Here is a tiny trained network, its code and every weight. The questions are about switching its units off for an input and a class, where a switched-off unit gives its printed mean instead of its output.

import numpy as np


def w(rows, s, z=0):
    codes = np.array(rows[::2]) - 128.0
    scale = np.full(codes.shape[1], s)
    scale[-1] = z or s
    return codes * scale


def f(y):
    return np.maximum(y, 0)


def log_softmax(a):
    a = a - a.max(-1, keepdims=True)
    return a - np.log(np.exp(a).sum(-1, keepdims=True))


def net(x, mask):
    res = np.array(x, float).reshape(1, 8) / 4 @ E
    y = f(res @ A[0][:, :-1].T + A[0][:, -1])
    res = res + np.where(mask, y, B[0][:, -1]) @ B[0][:, :-1]
    return log_softmax(res[-1] @ U[:, :-1].T + U[:, -1])


A, B = {}, {}
E = w([
[165,203,254],'x0',
[24,136,154],'x1',
[126,126,127],'x2',
[135,127,129],'x3',
[127,125,125],'x4',
[127,129,127],'x5',
[123,126,127],'x6',
[107,246,77],'x7',
],0.0052)
A[0] = w([
[117,244,69,30],'neuron 0',
[91,101,85,101],'neuron 1',
[253,154,144,136],'neuron 2',
[118,116,74,63],'neuron 3',
[142,147,174,66],'neuron 4',
[123,113,103,103],'neuron 5',
[100,101,60,34],'neuron 6',
[1,137,224,138],'neuron 7',
[136,65,143,78],'neuron 8',
[97,87,42,70],'neuron 9',
[110,118,30,39],'neuron 10',
[137,99,152,95],'neuron 11',
[101,140,40,106],'neuron 12',
[99,183,95,149],'neuron 13',
[148,72,181,89],'neuron 14',
[17,107,143,72],'neuron 15',
[113,100,77,65],'neuron 16',
[139,64,176,54],'neuron 17',
[137,48,161,47],'neuron 18',
[135,178,231,62],'neuron 19',
[109,202,49,67],'neuron 20',
[156,230,61,117],'neuron 21',
[107,104,85,75],'neuron 22',
[58,130,115,78],'neuron 23',
[60,133,112,128],'neuron 24',
[140,163,199,43],'neuron 25',
[116,110,94,69],'neuron 26',
[123,57,168,104],'neuron 27',
[48,121,147,253],'neuron 28',
[87,82,37,31],'neuron 29',
[112,109,103,121],'neuron 30',
[105,128,115,106],'neuron 31',
[107,177,92,209],'neuron 32',
[135,137,148,93],'neuron 33',
[133,15,180,67],'neuron 34',
[62,140,110,134],'neuron 35',
[108,162,112,101],'neuron 36',
[126,191,232,76],'neuron 37',
[229,123,91,232],'neuron 38',
],0.0075,0.0039)
B[0] = w([
[49,103,218,175],'neuron 0',
[164,141,145,168],'neuron 1',
[88,163,43,199],'neuron 2',
[150,173,147,147],'neuron 3',
[178,150,153,142],'neuron 4',
[154,134,135,142],'neuron 5',
[186,179,161,155],'neuron 6',
[61,166,22,213],'neuron 7',
[130,96,178,149],'neuron 8',
[208,162,162,187],'neuron 9',
[172,184,176,170],'neuron 10',
[103,126,143,139],'neuron 11',
[180,124,161,191],'neuron 12',
[110,85,153,188],'neuron 13',
[80,112,154,160],'neuron 14',
[79,213,95,170],'neuron 15',
[178,159,149,152],'neuron 16',
[87,131,168,149],'neuron 17',
[90,118,198,151],'neuron 18',
[245,159,174,180],'neuron 19',
[75,101,179,178],'neuron 20',
[41,80,151,202],'neuron 21',
[172,151,152,151],'neuron 22',
[118,184,113,152],'neuron 23',
[124,129,93,173],'neuron 24',
[211,156,169,153],'neuron 25',
[163,157,145,139],'neuron 26',
[86,101,165,167],'neuron 27',
[173,21,40,253],'neuron 28',
[215,186,175,179],'neuron 29',
[157,126,138,155],'neuron 30',
[135,144,125,138],'neuron 31',
[129,25,147,222],'neuron 32',
[146,145,138,133],'neuron 33',
[57,102,202,179],'neuron 34',
[132,122,101,176],'neuron 35',
[97,132,129,145],'neuron 36',
[255,146,171,189],'neuron 37',
[102,111,14,242],'neuron 38',
],0.019,0.0042)
U = w([
[165,109,149,254],'0',
[164,104,155,210],'1',
[213,173,219,46],'2',
[91,98,255,44],'3',
[154,119,140,162],'4',
[146,150,88,13],'5',
],0.0084,0.0046)

Each question gives the input, the list of numbers given to net, and the class t.
The units are the neurons (one row each of A and B). Each row of codes is followed by its name. A weight is (code - 128) times the scale printed after its matrix; where a second scale follows, it is the last column's (A, B and U).
mask holds one flag per neuron, in row order. A switched-off neuron (its flag False) gives its mean, the last column of its row in B, instead of its output. The means were averaged over made-up inputs and are rounded, as every weight is.
A unit's drop is (log p(t) with every unit on - log p(t) with that unit switched off) / (log p(t) with every unit on - log p(t) with every unit switched off).
The circuit of an input: a set's keep is (log p(t) with only the set's units on - log p(t) with every unit switched off) / (log p(t) with every unit on - log p(t) with every unit switched off). Starting from the 12 units with the biggest drops (on a tie, the unit counted first), units are removed one at a time, each time the one whose removal leaves the highest keep (on an exact tie, the one counted first), for as long as the keep stays at least 0.8.
units of the circuit, in order: the units of the circuit, biggest drop first
top k neurons: the k neurons with the biggest drops, biggest first
drop when u is switched off: that unit's drop, to one decimal
input [4,8,4,-7,6,2,7,5], class 5: units of the circuit, in order : [neuron 7]
input [-5,-6,4,-3,3,-8,-5,7], class 3: units of the circuit, in order : [neuron 21; neuron 0; neuron 20]
input [6,3,0,5,-1,4,-5,-1], class 2: top 4 neurons : [neuron 37; neuron 19; neuron 38; neuron 25]
input [-2,-4,-3,-5,-2,-8,5,7], class 3: units of the circuit, in order : [neuron 0; neuron 21; neuron 20]
input [-6,0,8,-2,4,-5,6,-7], class 3: units of the circuit, in order : [neuron 34; neuron 18]
input [-2,6,-6,2,3,-7,4,-7], class 3: top 2 neurons : [neuron 34; neuron 38]
input [8,8,5,1,-2,-2,0,-5], class 2: top 2 neurons : [neuron 37; neuron 19]
input [-6,-8,5,-5,-5,-3,4,-8], class 3: top 3 neurons : [neuron 34; neuron 18; neuron 28]
input [-5,8,-2,1,1,-1,7,-3], class 5: units of the circuit, in order : [neuron 7; neuron 15]
input [4,-8,-5,1,2,-2,-5,6], class 5: top 2 neurons : [neuron 2; neuron 38]
input [-8,-3,-4,-5,-5,-8,-7,-5], class 2: top 2 neurons : [neuron 29; neuron 9]
input [-4,6,-4,-2,-4,3,4,6], class 3: top 3 neurons : [neuron 0; neuron 20; neuron 38]
input [-7,-8,3,-5,8,-3,-4,-8], class 3: top 2 neurons : [neuron 34; neuron 18]
input [8,6,6,7,-7,8,2,-8], class 2: units of the circuit, in order : [neuron 19]
input [1,-2,1,7,1,-4,7,8], class 3: drop when neuron 0 is switched off : 0.2
input [-8,-4,1,-6,7,4,-4,-4], class 2: drop when neuron 19 is switched off : 0.0
input [8,4,5,-1,7,2,6,-4], class 2: drop when neuron 19 is switched off : 0.6
